Here is a tiny trained network, its code and every weight. The questions are about switching its units off for an input and a class, where a switched-off unit gives its printed mean instead of its output.

import numpy as np


def w(rows, s, z=0):
    codes = np.array(rows[::2]) - 128.0
    scale = np.full(codes.shape[1], s)
    scale[-1] = z or s
    return codes * scale


def f(y):
    return np.maximum(y, 0)


def log_softmax(a):
    a = a - a.max(-1, keepdims=True)
    return a - np.log(np.exp(a).sum(-1, keepdims=True))


def net(x, mask):
    res = np.array(x, float).reshape(1, 7) / 4 @ E
    y = f(res @ A[0][:, :-1].T + A[0][:, -1])
    res = res + np.where(mask, y, B[0][:, -1]) @ B[0][:, :-1]
    return log_softmax(res[-1] @ U[:, :-1].T + U[:, -1])


A, B = {}, {}
E = w([
[126,128,130,128,129,126,129,128,127,129],'x0',
[125,129,129,125,129,128,129,133,126,132],'x1',
[1,115,56,97,155,193,105,84,136,88],'x2',
[127,128,129,128,129,127,127,128,130,129],'x3',
[111,139,37,192,65,50,29,184,130,128],'x4',
[129,128,130,130,125,128,128,126,127,125],'x5',
[128,157,137,62,194,76,142,207,129,15],'x6',
],0.0095)
A[0] = w([
[135,126,163,92,147,181,187,109,127,126,8],'N1',
[104,145,110,113,130,142,119,119,137,122,91],'N2',
[188,129,153,135,113,93,134,145,120,156,68],'N3',
[117,123,124,157,104,152,124,113,123,176,119],'N4',
[137,132,191,103,159,194,163,109,122,128,4],'N5',
[129,140,141,111,108,147,107,128,127,137,94],'N6',
[93,128,62,144,82,77,64,186,127,137,25],'N7',
[86,127,154,124,148,92,119,96,146,140,26],'N8',
[121,120,136,143,111,128,108,86,121,170,165],'N9',
[122,142,126,97,156,90,131,197,114,34,154],'N10',
[120,126,114,138,120,123,113,141,128,125,50],'N11',
[82,117,95,120,124,151,130,121,123,112,107],'N12',
[107,132,81,141,99,85,78,171,127,135,35],'N13',
[75,126,82,110,118,165,127,123,117,104,98],'N14',
[33,124,107,135,121,154,122,110,129,99,87],'N15',
[117,112,111,130,126,154,122,138,126,115,112],'N16',
[231,123,167,134,96,90,137,188,124,165,71],'N17',
[122,131,115,130,119,126,127,135,126,129,81],'N18',
[126,116,138,139,137,111,127,122,146,129,61],'N19',
[99,130,133,116,126,131,112,115,128,125,78],'N20',
[66,124,85,125,133,168,119,120,120,105,74],'N21',
[102,115,129,117,130,128,110,119,127,128,92],'N22',
[132,126,120,121,143,112,142,167,117,67,119],'N23',
[140,129,140,116,124,128,110,134,142,74,153],'N24',
[165,132,95,140,99,127,122,156,123,125,69],'N25',
[117,128,129,151,131,133,143,128,119,139,93],'N26',
[150,133,102,137,112,124,119,148,130,129,71],'N27',
[115,130,113,140,66,161,112,79,127,250,148],'N28',
[127,134,127,112,142,115,129,177,139,76,147],'N29',
[127,111,139,127,153,95,121,124,133,90,93],'N30',
[111,126,142,116,103,99,142,119,122,111,115],'N31',
[118,126,119,147,107,134,116,120,126,164,116],'N32',
],0.017,0.0032)
B[0] = w([
[134,80,147,123,108,116,141,24,105,128,209],'N1',
[130,145,146,129,123,112,119,148,127,117,158],'N2',
[126,189,163,129,134,108,102,160,134,119,190],'N3',
[129,97,86,138,130,139,128,164,139,134,179],'N4',
[111,96,151,140,151,120,155,32,149,128,214],'N5',
[127,117,125,133,134,121,132,142,121,142,135],'N6',
[131,91,160,130,142,127,156,3,128,131,235],'N7',
[142,139,135,140,122,118,120,121,131,132,137],'N8',
[123,116,89,115,134,154,141,165,116,131,178],'N9',
[118,78,41,132,124,160,133,199,126,129,249],'N10',
[112,116,139,118,132,123,140,115,120,131,146],'N11',
[132,174,149,146,130,100,117,152,137,119,181],'N12',
[121,94,151,119,129,123,152,39,128,125,206],'N13',
[149,181,165,124,122,110,113,161,119,130,196],'N14',
[140,187,179,119,122,108,106,166,127,146,210],'N15',
[128,147,137,139,142,118,123,143,134,127,150],'N16',
[121,215,199,121,119,97,88,185,125,133,234],'N17',
[120,132,135,122,134,131,143,124,121,126,137],'N18',
[126,131,135,115,137,137,132,138,133,126,129],'N19',
[134,145,142,134,122,124,118,130,137,119,149],'N20',
[115,171,179,122,129,108,103,176,129,134,201],'N21',
[136,141,150,125,119,128,130,140,120,122,148],'N22',
[133,111,75,136,121,153,115,147,133,136,192],'N23',
[133,118,90,128,123,139,121,141,132,155,168],'N24',
[132,116,162,121,147,119,148,105,134,128,163],'N25',
[134,130,116,120,137,131,134,131,140,113,137],'N26',
[132,121,145,136,122,126,141,97,115,133,154],'N27',
[130,83,29,124,125,160,130,193,128,107,239],'N28',
[139,111,87,130,122,161,140,160,133,111,196],'N29',
[133,124,98,135,121,140,133,144,123,135,161],'N30',
[126,129,118,124,148,131,127,138,128,123,138],'N31',
[127,114,101,135,122,154,136,139,134,130,165],'N32',
],0.025,0.018)
U = w([
[110,93,16,129,116,211,147,198,136,118,254],'0',
[114,246,210,115,117,88,83,175,133,138,119],'1',
[92,83,168,123,150,131,201,2,128,132,4],'2',
],0.0078,0.0013)

Each question gives the input, the list of numbers given to net, and the class t.
The units are the neurons (one row each of A and B). Each row of codes is followed by its name. A weight is (code - 128) times the scale printed after its matrix; where a second scale follows, it is the last column's (A, B and U).
mask holds one flag per neuron, in row order. A switched-off neuron (its flag False) gives its mean, the last column of its row in B, instead of its output. The means were averaged over made-up inputs and are rounded, as every weight is.
A unit's drop is (log p(t) with every unit on - log p(t) with that unit switched off) / (log p(t) with every unit on - log p(t) with every unit switched off).
The circuit of an input: a set's keep is (log p(t) with only the set's units on - log p(t) with every unit switched off) / (log p(t) with every unit on - log p(t) with every unit switched off). Starting from the 12 units with the biggest drops (on a tie, the unit counted first), units are removed one at a time, each time the one whose removal leaves the highest keep (on an exact tie, the one counted first), for as long as the keep stays at least 0.8.
units of the circuit, in order: the units of the circuit, biggest drop first
unit that matters most: the unit with the biggest drop
k most important neurons: the k neurons with the biggest drops, biggest first
drop when u is switched off: that unit's drop, to one decimal
input [4,-6,-5,-4,7,1,6], class 2: 4 most important neurons	N7; N13; N28; N25
input [-8,8,1,-8,8,3,6], class 2: units of the circuit, in order	N7
input [4,-4,8,3,6,8,-6], class 1: 2 most important neurons	N15; N21
input [0,1,-5,-6,-5,-4,3], class 1: 3 most important neurons	N17; N7; N13
input [-3,-5,5,8,3,7,-4], class 1: 3 most important neurons	N10; N15; N21
input [1,0,2,-2,7,8,-5], class 2: 2 most important neurons	N7; N13
input [8,5,5,-5,-7,7,-4], class 2: 2 most important neurons	N5; N1
input [0,-2,-3,1,8,5,7], class 2: 3 most important neurons	N7; N13; N28
input [-1,-6,-8,7,8,-8,0], class 1: 4 most important neurons	N17; N3; N5; N1
input [-3,-5,8,-2,7,1,-4], class 1: 3 most important neurons	N15; N21; N14
input [4,-2,-4,-2,0,-2,-3], class 1: 3 most important neurons	N10; N17; N3
input [6,4,5,-1,-4,5,4], class 1: 2 most important neurons	N28; N15
input [-2,-1,-6,-1,-7,2,8], class 0: drop when N10 is switched off	6.6
input [6,-6,-4,-6,8,-6,6], class 2: drop when N7 is switched off	2.0
input [-3,-8,2,-2,8,7,-4], class 2: drop when N7 is switched off	0.4
input [-2,-6,-6,1,4,8,-2], class 1: unit that matters most	N17
